Here is a tiny trained network, its code and every weight. The questions are about switching its units off for an input and a class, where a switched-off unit gives its printed mean instead of its output.

import numpy as np


def w(rows, s, z=0):
    codes = np.array(rows[::2]) - 128.0
    scale = np.full(codes.shape[1], s)
    scale[-1] = z or s
    return codes * scale


def f(y):
    return np.maximum(y, 0)


def log_softmax(a):
    a = a - a.max(-1, keepdims=True)
    return a - np.log(np.exp(a).sum(-1, keepdims=True))


def net(x, mask):
    res = np.array(x, float).reshape(1, 3) / 4 @ E
    y = f(res @ A[0][:, :-1].T + A[0][:, -1])
    res = res + np.where(mask, y, B[0][:, -1]) @ B[0][:, :-1]
    return log_softmax(res[-1] @ U[:, :-1].T + U[:, -1])


A, B = {}, {}
E = w([
[93,94,44,186,130,112,91,125,147],'x0',
[160,176,182,132,62,110,145,194,158],'x1',
[5,84,125,136,139,186,143,130,61],'x2',
],0.011)
A[0] = w([
[233,149,93,113,167,76,79,46,173,139],'n0',
[134,187,113,174,29,56,122,197,159,188],'n1',
[71,66,169,73,124,175,156,91,65,153],'n2',
[75,85,119,139,145,172,160,109,51,134],'n3',
[103,69,107,127,174,155,129,65,69,193],'n4',
[73,40,54,175,185,127,67,79,141,231],'n5',
[1,88,130,121,166,192,147,116,58,164],'n6',
[40,74,98,196,132,144,127,138,112,166],'n7',
[129,147,87,185,99,94,95,140,172,160],'n8',
[175,194,218,67,122,136,162,168,164,255],'n9',
[113,135,201,49,133,182,194,140,104,122],'n10',
[223,220,166,100,88,108,160,164,169,126],'n11',
],0.0081,0.0053)
B[0] = w([
[193,120,121,107,224,98,96,80,120,213],'n0',
[146,139,173,183,82,130,103,128,158,216],'n1',
[84,167,115,83,160,114,157,108,126,207],'n2',
[12,136,121,85,140,153,147,125,107,203],'n3',
[127,128,73,63,134,146,128,106,72,212],'n4',
[157,26,42,116,99,175,20,120,68,245],'n5',
[3,133,79,74,114,135,176,144,62,249],'n6',
[76,105,77,160,71,174,86,159,110,213],'n7',
[173,111,159,151,102,113,92,124,126,176],'n8',
[161,231,184,167,176,2,155,156,191,250],'n9',
[105,202,145,102,186,78,163,105,136,190],'n10',
[191,155,217,138,224,85,84,197,202,236],'n11',
],0.0094,0.012)
U = w([
[237,64,97,115,168,134,89,1,106,198],'0',
[125,80,135,249,15,177,96,178,149,237],'1',
[200,165,209,157,174,75,134,180,240,121],'2',
[76,180,142,102,149,102,235,98,102,112],'3',
[69,63,85,100,97,231,125,128,70,1],'4',
],0.008,0.0027)

Each question gives the input, the list of numbers given to net, and the class t.
The units are the neurons (one row each of A and B). Each row of codes is followed by its name. A weight is (code - 128) times the scale printed after its matrix; where a second scale follows, it is the last column's (A, B and U).
mask holds one flag per neuron, in row order. A switched-off neuron (its flag False) gives its mean, the last column of its row in B, instead of its output. The means were averaged over made-up inputs and are rounded, as every weight is.
A unit's drop is (log p(t) with every unit on - log p(t) with that unit switched off) / (log p(t) with every unit on - log p(t) with every unit switched off).
The circuit of an input: a set's keep is (log p(t) with only the set's units on - log p(t) with every unit switched off) / (log p(t) with every unit on - log p(t) with every unit switched off). Starting from all 12 units, units are removed one at a time, each time the one whose removal leaves the highest keep (on an exact tie, the one counted first), for as long as the keep stays at least 0.8.
units of the circuit, in order: the units of the circuit, biggest drop first
most important unit: the unit with the biggest drop
k most important neurons: the k neurons with the biggest drops, biggest first
drop when u is switched off: that unit's drop, to one decimal
input [1,-2,-2], class 0: most important unit -> n6
input [-2,-7,-1], class 4: units of the circuit, in order -> n9, n11
input [-1,-2,-1], class 0: 3 most important neurons -> n6, n11, n9
input [-4,-2,-1], class 2: 3 most important neurons -> n6, n5, n3
input [7,2,2], class 4: 2 most important neurons -> n9, n11
input [-7,4,4], class 2: 2 most important neurons -> n9, n4
input [4,7,5], class 1: 2 most important neurons -> n4, n1
input [6,-1,-6], class 0: 2 most important neurons -> n9, n0
input [5,0,-5], class 0: 3 most important neurons -> n9, n0, n11
input [2,7,4], class 1: 2 most important neurons -> n11, n0
input [2,1,0], class 1: drop when n0 is switched off -> 0.3
input [-4,7,5], class 2: drop when n9 is switched off -> 0.2
input [-8,-1,0], class 2: drop when n5 is switched off -> 0.0
input [8,0,-5], class 0: most important unit -> n0
